Below are the code and all the weights of a small trained network. Each question names an input and a class and asks about switching units off, where a switched-off unit gives its printed mean instead of its output.

import numpy as np


def w(rows, s, z=0):
    codes = np.array(rows[::2]) - 128.0
    scale = np.full(codes.shape[1], s)
    scale[-1] = z or s
    return codes * scale


def f(y):
    return y / 2 * (1 + np.tanh(0.7978845608 * (y + 0.044715 * y**3)))


def log_softmax(a):
    a = a - a.max(-1, keepdims=True)
    return a - np.log(np.exp(a).sum(-1, keepdims=True))


def net(x, mask):
    res = np.array(x, float).reshape(1, 8) / 4 @ E
    y = f(res @ A[0][:, :-1].T + A[0][:, -1])
    res = res + np.where(mask, y, B[0][:, -1]) @ B[0][:, :-1]
    return log_softmax(res[-1] @ U[:, :-1].T + U[:, -1])


A, B = {}, {}
E = w([
[224,70,150,198,71],'x0',
[124,73,103,55,24],'x1',
[128,129,150,151,118],'x2',
[211,194,161,136,61],'x3',
[205,119,59,130,209],'x4',
[53,54,179,212,164],'x5',
[196,75,54,92,127],'x6',
[122,153,2,204,79],'x7',
],0.0075)
A[0] = w([
[245,185,47,195,60,48],'neuron 0',
[6,199,100,128,192,48],'neuron 1',
[117,208,225,2,92,3],'neuron 2',
[185,112,184,103,39,118],'neuron 3',
[136,122,228,209,176,21],'neuron 4',
[131,11,146,119,44,158],'neuron 5',
[239,72,88,45,244,24],'neuron 6',
[168,132,91,110,162,82],'neuron 7',
[116,112,229,231,212,61],'neuron 8',
[9,69,94,120,153,117],'neuron 9',
],0.013,0.0042)
B[0] = w([
[132,239,34,182,63,235],'neuron 0',
[21,169,106,108,189,244],'neuron 1',
[160,206,245,32,142,242],'neuron 2',
[211,77,140,142,66,211],'neuron 3',
[144,88,181,208,155,206],'neuron 4',
[97,70,104,126,9,226],'neuron 5',
[216,41,87,62,223,225],'neuron 6',
[172,141,100,111,164,155],'neuron 7',
[112,100,193,253,173,242],'neuron 8',
[31,74,95,85,51,229],'neuron 9',
],0.018,0.011)
U = w([
[216,116,63,89,220,117],'0',
[169,210,236,65,117,242],'1',
[101,95,107,104,70,128],'2',
[49,163,110,103,186,50],'3',
[222,145,111,147,37,2],'4',
[122,114,196,221,174,147],'5',
[198,255,43,176,117,169],'6',
],0.0063,0.0026)

Each question gives the input, the list of numbers given to net, and the class t.
The units are the neurons (one row each of A and B). Each row of codes is followed by its name. A weight is (code - 128) times the scale printed after its matrix; where a second scale follows, it is the last column's (A, B and U).
mask holds one flag per neuron, in row order. A switched-off neuron (its flag False) gives its mean, the last column of its row in B, instead of its output. The means were averaged over made-up inputs and are rounded, as every weight is.
A unit's drop is (log p(t) with every unit on - log p(t) with that unit switched off) / (log p(t) with every unit on - log p(t) with every unit switched off).
The circuit of an input: a set's keep is (log p(t) with only the set's units on - log p(t) with every unit switched off) / (log p(t) with every unit on - log p(t) with every unit switched off). Starting from all 10 units, units are removed one at a time, each time the one whose removal leaves the highest keep (on an exact tie, the one counted first), for as long as the keep stays at least 0.8.
units of the circuit, in order: the units of the circuit, biggest drop first
top k neurons: the k neurons with the biggest drops, biggest first
drop when u is switched off: that unit's drop, to one decimal
input [8,1,0,3,-7,8,4,0], class 4: units of the circuit, in order : neuron 3
input [-5,5,-6,-5,-8,8,-5,-4], class 3: top 2 neurons : neuron 1; neuron 3
input [1,5,-3,7,2,6,6,-6], class 4: top 4 neurons : neuron 5; neuron 3; neuron 1; neuron 9
input [-2,-1,-8,-1,2,4,0,5], class 3: units of the circuit, in order : neuron 3; neuron 1
input [0,0,1,-7,3,7,3,7], class 2: top 2 neurons : neuron 9; neuron 2
input [-6,-2,6,0,2,1,8,5], class 0: top 2 neurons : neuron 6; neuron 5
input [-4,-5,-1,5,3,0,-7,-2], class 5: top 2 neurons : neuron 8; neuron 4
input [-7,-6,-7,4,5,4,1,6], class 3: top 2 neurons : neuron 1; neuron 3
input [-5,-7,-1,-8,6,-5,-1,0], class 0: top 2 neurons : neuron 6; neuron 7
input [3,7,4,-8,8,-6,4,6], class 0: top 2 neurons : neuron 6; neuron 7
input [-2,1,2,-6,1,-2,-3,1], class 3: top 2 neurons : neuron 5; neuron 1
input [-2,-6,-2,7,4,8,0,8], class 6: top 2 neurons : neuron 0; neuron 9
input [3,8,-7,2,8,4,1,-2], class 0: top 2 neurons : neuron 6; neuron 9
input [-4,2,-1,-5,-6,-3,-4,4], class 3: units of the circuit, in order : neuron 1
input [6,-7,8,1,0,-5,7,-1], class 6: drop when neuron 0 is switched off : 4.2
input [3,-6,-3,7,5,-4,7,-6], class 0: drop when neuron 6 is switched off : 6.0
input [5,5,4,5,3,-1,-3,8], class 6: drop when neuron 0 is switched off : 2.9
input [1,1,-8,-6,-4,-4,1,-8], class 1: drop when neuron 2 is switched off : 1.1
